Each row has a name. After each piece below comes the name of the row it's from, unless a question asks for something else. Each question is about the rows just above it. Places in a row count from 0.

Sizu: [137 109 139 85 123 41 154 108 137 114 114 131 117 119 110 119 94 145 131 144 150 124 91 232 126 132 124 110 146 116 125 130 116 110 151 130 123 109 116 162 128 127 145 66]
dif: [132 116 168 109 109 63 111 124 127 116 132 117 135 140 155 100 124 123 138 138 135 149 138 134 119 119 117 140 107 152 136 134 139 96 107 136 114 81 133 150 99 110 143 152]
vip: [120 117 128 124 139 127 125 118 163 152 124 110 145 141 167 127 177 138 128 137 108 117 177 183 131 118 132 123 121 151 138 129 98 124 142 116 117 119 126 211 125 142 130 101]
leb: [118 121 175 144 133 120 157 153 120 146 113 133 142 115 175 149 117 131 108 133 111 105 130 61 115 99 136 123 111 139 152 134 107 96 136 120 139 120 147 151 131 132 99 129]
vub: [114 113 125 168 135 74 147 159 116 107 117 139 130 149 108 113 142 129 119 140 116 135 123 147 122 155 118 126 125 135 142 119 130 83 145 108 95 128 99 150 105 122 129 117]
Mabe: [146 108 130 143 122 147 157 112 103 155 101 140 131 104 179 119 143 133 135 123 132 114 145 185 118 119 120 129 157 153 91 104 128 137 94 148 134 121 124 58 105 119 125 118]
Pokev: [109 104 126 107 136 145 127 132 128 86 114 130 154 132 151 120 132 123 138 148 148 143 113 130 127 134 87 145 169 100 151 99 140 134 146 121 127 121 140 107 183 121 129 141]
lal: [147 111 139 158 116 99 124 110 116 135 136 130 130 135 132 207 108 123 138 154 148 143 117 11 150 161 122 136 114 134 103 114 161 147 126 133 140 102 121 116 139 101 119 131]
q: [114 113 125 168 135 74 147 159 116 107 117 139 130 149 108 113 142 129 119 140 116 135 123 147 122 155 118 126 125 135 142 119 130 83 145 108 95 128 99 150 105 122 129 117]
vub
q: [132 116 168 109 109 63 111 124 127 116 132 117 135 140 155 100 124 123 138 138 135 149 138 134 119 119 117 140 107 152 136 134 139 96 107 136 114 81 133 150 99 110 143 152]
dif
Where do [146 108 130 143 122 147 157 112 103 155 101 140 131 104 179 119 143 133 135 123 132 114 145 185 118 119 120 129 157 153 91 104 128 137 94 148 134 121 124 58 105 119 125 118] appear?
Mabe
[109 104 126 107 136 145 127 132 128 86 114 130 154 132 151 120 132 123 138 148 148 143 113 130 127 134 87 145 169 100 151 99 140 134 146 121 127 121 140 107 183 121 129 141] is in which row?
Pokev
[107 96 139 134 136 152] is which row, read backwards?
dif

Pokev: [166 218 186 154 199 115 152 94 91 79 99 148 132 46 61 54 218 106 117 119]
duga: [78 65 149 44 136 112 180 71 215 192 59 220 53 47 118 128 210 174 66 43]
Sizu: [166 218 186 120 199 115 152 94 91 79 99 148 132 46 61 54 218 43 117 119]
dif: [120 216 172 199 70 179 112 188 51 91 47 84 42 99 39 147 164 64 44 171]
lal: [44 106 215 201 150 162 54 104 206 202 74 220 161 99 39 147 164 64 44 171]
mev: [161 217 165 51 125 166 62 153 223 197 44 74 208 88 166 34 138 158 90 148]
Where do [44 106 215 201 150 162 54 104 206 202 74 220 161 99 39 147 164 64 44 171] appear?
lal
Which row holds this, read backwards? [66 174 210 128 118 47 53]
duga
[150 162 54 104 206 202 74 220 161 99] is in which row?
lal
[65] is at row and place
duga, 1

Mabe: [124 122 172 103 90 57 130 119]
vub: [112 174 101 141 122 106 87 159]
duga: [91 90 103 143 165 29 111 97]
vip: [132 142 157 153 150 93 130 150]
Pokev: [98 63 87 86 114 146 128 63]
mev: [151 107 152 142 104 112 146 112]
lal: [147 135 105 124 114 113 135 149]
gizo: [126 77 111 102 145 141 108 70]
piv: [144 130 180 137 153 172 113 135]
dif: [130 158 136 127 96 87 144 160]
leb: [141 172 119 153 165 118 118 178]
Sizu: [132 122 172 103 90 57 130 119]
The one value in vip and mev:
[142]
Which row holds this, read backwards? [103 172 122 124]
Mabe
Which row holds [132 122 172 103 90 57 130 119]?
Sizu
The one value in duga and gizo:
[111]

